Below are the code and all the weights of a small trained network. Each question names an input and a target symbol and asks about switching units off, where a switched-off unit gives its printed mean instead of its output.

import numpy as np


def w(rows, s, z=0):
    codes = np.array(rows[::2]) - 128.0
    scale = np.full(codes.shape[1], s)
    scale[-1] = z or s
    return codes * scale


def f(y):
    return np.maximum(y, 0)


def softmax(a):
    e = np.exp(a - a.max(-1, keepdims=True))
    return e / e.sum(-1, keepdims=True)


def log_softmax(a):
    a = a - a.max(-1, keepdims=True)
    return a - np.log(np.exp(a).sum(-1, keepdims=True))


def net(x, mask):
    ids = ['ΓΘΛΣΦαβδεζηξψω'.index(c) for c in x.split()]
    T = len(ids)
    res = E[ids] + P[:T]
    u = 0
    for l in range(2):
        r = res
        for j in range(2):
            rows = slice(3 * j, 3 * j + 3)
            q, k, v = (r @ M[l][rows].T for M in (Q, K, V))
            z = softmax(np.where(np.tri(T) > 0, q @ k.T / 3**0.5, -1e9)) @ v
            o = O[l][rows]
            res = res + np.where(mask[u + j], z, o[:, -1]) @ o[:, :-1]
        u += 2
        y = f(res @ A[l][:, :-1].T + A[l][:, -1])
        res = res + np.where(mask[u : u + 4], y, B[l][:, -1]) @ B[l][:, :-1]
        u += 4
    return log_softmax(res[-1] @ U[:, :-1].T + U[:, -1])


Q, K, V, O, A, B = {}, {}, {}, {}, {}, {}
E = w([
[124,140,166,44,138,87,149,96,75,136,125],'Γ',
[41,92,127,135,115,152,107,119,121,60,105],'Θ',
[128,92,91,80,161,123,79,85,159,164,106],'Λ',
[151,134,99,161,74,67,145,76,164,82,100],'Σ',
[126,214,173,106,67,81,167,90,112,74,138],'Φ',
[88,161,193,157,118,72,87,171,64,88,112],'α',
[160,151,101,163,146,94,181,79,20,248,76],'β',
[142,179,172,163,174,141,96,87,136,56,100],'δ',
[134,143,53,60,122,104,91,179,119,102,109],'ε',
[120,119,62,80,143,171,165,75,208,82,97],'ζ',
[133,187,130,160,98,99,78,157,142,103,137],'η',
[92,135,208,104,105,92,149,103,137,146,115],'ξ',
[95,166,188,124,53,104,113,165,109,133,178],'ψ',
[36,119,130,114,181,106,76,124,116,171,211],'ω',
],0.019)
P = w([
[95,79,169,118,1,177,55,103,154,170,129],'0',
[77,121,113,79,160,100,67,111,165,102,77],'1',
[85,135,108,89,153,94,67,109,163,106,81],'2',
[90,143,117,94,151,87,71,120,166,98,94],'3',
[93,138,122,87,149,71,82,121,163,105,95],'4',
[99,147,120,84,136,70,82,119,148,101,94],'5',
[95,144,103,93,141,75,71,118,152,88,103],'6',
[90,148,116,96,140,78,65,121,146,97,115],'7',
[97,156,109,84,134,63,78,124,142,91,100],'8',
[103,149,101,85,130,60,72,114,138,96,114],'9',
[100,139,106,84,131,62,70,117,148,95,122],'10',
[127,151,99,80,112,41,86,123,134,103,110],'11',
],0.0081)
Q[0] = w([
[167,50,85,136,110,254,96,112,187,117,98],'L0H0',
[6,132,105,132,75,28,56,87,87,130,106],'L0H0',
[204,61,116,175,205,214,104,111,9,122,76],'L0H0',
[207,16,140,204,120,211,169,249,165,173,203],'L0H1',
[232,32,125,204,134,169,168,134,87,108,139],'L0H1',
[129,153,72,178,117,154,143,21,89,87,106],'L0H1',
],0.0072)
K[0] = w([
[71,67,128,84,111,179,109,141,223,133,174],'L0H0',
[234,123,80,226,196,135,254,104,20,250,109],'L0H0',
[80,37,222,86,81,181,73,140,169,197,181],'L0H0',
[122,164,83,137,215,67,228,205,168,61,189],'L0H1',
[193,170,7,197,211,45,236,143,123,105,112],'L0H1',
[110,92,112,217,112,209,192,137,89,134,158],'L0H1',
],0.0066)
V[0] = w([
[193,173,71,112,152,240,116,143,138,218,103],'L0H0',
[207,197,119,127,147,71,84,122,130,38,96],'L0H0',
[176,229,125,254,130,143,236,87,66,238,164],'L0H0',
[152,114,70,30,22,170,169,65,109,42,181],'L0H1',
[136,61,173,197,57,193,18,78,120,183,28],'L0H1',
[94,159,168,46,167,56,88,71,77,142,102],'L0H1',
],0.0053)
O[0] = w([
[133,132,179,148,170,162,87,166,165,123,162,81],'L0H0',
[149,118,67,103,139,118,65,105,107,76,74,188],'L0H0',
[156,116,185,128,135,180,148,193,195,130,135,116],'L0H0',
[110,85,139,96,149,198,102,89,127,144,109,145],'L0H1',
[215,2,112,123,116,112,127,138,131,101,138,253],'L0H1',
[130,102,147,93,173,89,120,137,116,57,109,222],'L0H1',
],0.0089,0.0068)
A[0] = w([
[201,205,119,167,104,189,105,110,196,77,182,180],'L0N0',
[127,72,87,208,129,108,103,107,56,254,158,251],'L0N1',
[118,194,102,72,131,99,144,66,111,172,87,78],'L0N2',
[173,144,103,174,229,151,191,125,123,106,92,136],'L0N3',
],0.0078,0.0024)
B[0] = w([
[117,182,137,114,92,125,92,37,177,125,140,166],'L0N0',
[127,96,100,101,102,139,119,147,129,107,108,178],'L0N1',
[76,121,119,162,132,151,74,188,116,89,134,254],'L0N2',
[103,76,95,140,8,111,107,111,132,127,160,154],'L0N3',
],0.014,0.0059)
Q[1] = w([
[132,175,100,211,140,225,255,64,159,164,160],'L1H0',
[68,112,169,118,8,122,122,94,106,21,99],'L1H0',
[126,40,168,147,152,149,217,116,165,109,119],'L1H0',
[78,111,109,46,121,77,67,104,112,38,53],'L1H1',
[85,73,114,67,80,12,102,137,101,136,116],'L1H1',
[159,136,134,254,188,125,149,85,153,137,31],'L1H1',
],0.008)
K[1] = w([
[43,178,135,119,153,1,118,81,148,68,101],'L1H0',
[155,126,178,174,2,227,164,129,158,81,98],'L1H0',
[120,114,158,148,187,104,188,129,208,86,127],'L1H0',
[181,86,159,130,60,152,105,113,148,153,133],'L1H1',
[122,108,184,34,69,165,94,84,112,175,124],'L1H1',
[136,207,133,84,171,35,84,86,190,64,146],'L1H1',
],0.0081)
V[1] = w([
[142,96,32,102,132,128,80,130,141,215,124],'L1H0',
[111,138,141,145,144,104,33,206,136,147,255],'L1H0',
[177,111,135,93,194,31,117,61,131,128,111],'L1H0',
[77,135,142,65,216,160,109,96,89,114,107],'L1H1',
[121,91,89,148,171,120,156,191,37,90,112],'L1H1',
[221,166,127,199,134,153,69,163,154,20,107],'L1H1',
],0.0094)
O[1] = w([
[183,210,163,159,198,210,77,112,147,201,79,255],'L1H0',
[26,160,158,108,233,124,126,1,178,90,102,73],'L1H0',
[239,98,108,106,213,25,26,120,193,147,193,139],'L1H0',
[122,90,179,194,136,70,133,165,218,89,63,15],'L1H1',
[108,205,126,55,53,105,210,170,189,217,107,136],'L1H1',
[135,101,145,122,50,145,17,117,203,139,159,77],'L1H1',
],0.0091,0.0072)
A[1] = w([
[58,99,161,88,115,122,132,98,136,3,128,24],'L1N0',
[94,232,142,82,214,149,208,143,165,170,98,3],'L1N1',
[134,123,170,132,139,78,86,146,202,98,205,55],'L1N2',
[153,120,32,154,123,148,125,111,166,76,97,220],'L1N3',
],0.0064,0.0019)
B[1] = w([
[127,103,96,145,124,110,146,133,168,136,109,253],'L1N0',
[163,155,90,158,108,97,124,164,119,102,199,232],'L1N1',
[103,115,129,160,158,124,143,142,140,248,121,193],'L1N2',
[94,136,209,151,127,111,160,119,83,144,141,255],'L1N3',
],0.013,0.0078)
U = w([
[70,108,205,94,194,76,174,159,135,144,79,218],'Γ',
[135,120,72,169,127,146,197,157,109,206,72,175],'Θ',
[169,114,100,100,209,126,125,84,148,135,72,251],'Λ',
[197,95,3,171,106,172,94,160,156,66,161,35],'Σ',
[118,60,50,156,100,157,117,170,180,47,126,159],'Φ',
[108,148,99,52,87,38,119,61,122,152,113,88],'α',
[80,138,168,138,107,125,142,126,81,128,180,116],'β',
[111,92,103,187,137,105,120,138,123,161,145,28],'δ',
[65,187,94,159,121,138,88,140,170,151,75,147],'ε',
[76,106,224,177,182,162,135,205,85,107,131,184],'ζ',
[108,115,136,113,126,122,68,54,116,69,134,145],'η',
[151,67,181,99,176,82,173,116,62,86,179,166],'ξ',
[22,142,153,104,156,111,152,69,39,190,100,54],'ψ',
[97,144,73,188,177,104,164,129,105,151,164,42],'ω',
],0.0053,0.0025)

Each question gives the input, a string of symbols that net reads in full, and the target symbol t.
The units are the heads (3 rows each of Q, K, V and O) and the neurons (one row each of A and B). Each row of codes is followed by its name. A weight is (code - 128) times the scale printed after its matrix; where a second scale follows, it is the last column's (O, A, B and U).
mask holds one flag per unit, layer by layer, with each layer's heads first. A switched-off unit (its flag False) gives its mean, the last column of its rows in O or B, instead of its output. The means were averaged over made-up inputs and are rounded, as every weight is.
A unit's drop is (log p(t) with every unit on - log p(t) with that unit switched off) / (log p(t) with every unit on - log p(t) with every unit switched off).
The circuit of an input: a set's keep is (log p(t) with only the set's units on - log p(t) with every unit switched off) / (log p(t) with every unit on - log p(t) with every unit switched off). Starting from all 12 units, units are removed one at a time, each time the one whose removal leaves the highest keep (on an exact tie, the one counted first), for as long as the keep stays at least 0.8.
units of the circuit, in order: the units of the circuit, biggest drop first
k most important neurons: the k neurons with the biggest drops, biggest first
top k neurons in layer l: the k neurons of layer l with the biggest drops, biggest first
heads that matter: for each layer, one digit per head in row order, 1 if its drop is at least 0.15 and else 0, layers parted by /
input Σ δ Θ, target Σ: units of the circuit, in order => L1H0, L1H1
input α Γ α η Γ, target α: heads that matter => 01 / 11
input Φ α Θ, target Φ: units of the circuit, in order => L1H0, L1N0
input α Λ δ, target α: units of the circuit, in order => L1H1, L0H0, L0H1, L1H0
input η ξ Λ ε α ε Θ, target η: units of the circuit, in order => L1H1, L1H0
input Φ Θ Γ Γ, target Φ: units of the circuit, in order => L1H0, L1N0, L0H1, L1H1
input Λ β ω Γ ξ Σ, target δ: heads that matter => 10 / 11
input α Σ α Θ ζ, target α: units of the circuit, in order => L1H1, L0H0, L1H0
input ω α Λ Λ Λ ε ε Γ ε, target ω: units of the circuit, in order => L1N1, L1H1, L1H0, L0H0
input ζ Θ ξ, target ζ: units of the circuit, in order => L1H1, L0H1, L1H0
input β ψ α, target ζ: units of the circuit, in order => L0H0
input ξ ξ Λ ε Φ α Θ Φ Φ Σ α Σ, target ξ: 2 most important neurons => L1N3, L0N2
input Θ Φ η Σ Φ Γ δ ζ, target Θ: heads that matter => 11 / 11
input Φ ω ε α Λ ψ Φ ω Γ ω Λ, target Φ: heads that matter => 11 / 11
input δ Θ ζ η ω β ω, target ω: top neuron in layer 1 => L1N1
input Θ ζ Λ Λ ξ β ζ ζ ξ, target Γ: units of the circuit, in order => L0H0, L1H0, L1H1
input Λ ζ ω ξ α α Γ Φ Λ Φ, target Λ: units of the circuit, in order => L1H0, L0H1
input δ Σ ξ ψ Θ α δ ξ, target δ: heads that matter => 00 / 11
input ζ β ω, target ω: top 2 neurons in layer 1 => L1N1, L1N0
input β α ε ζ α η, target ε: heads that matter => 10 / 01
input Σ ξ δ ψ α δ δ ε, target Σ: heads that matter => 01 / 11
input α ω α δ ε η β Σ ξ, target Γ: heads that matter => 10 / 10
input ω δ Σ ε α α ξ Γ Φ α, target ω: heads that matter => 10 / 11
input α α ζ δ α, target α: units of the circuit, in order => L0H0, L1H1, L0H1
input ζ ε ε, target ζ: top neuron in layer 1 => L1N3
input Λ ω η α ξ α ω β ε Φ α η, target ε: units of the circuit, in order => L0H0, L0N0, L1H1
input δ ω Λ α Θ, target δ: heads that matter => 00 / 11
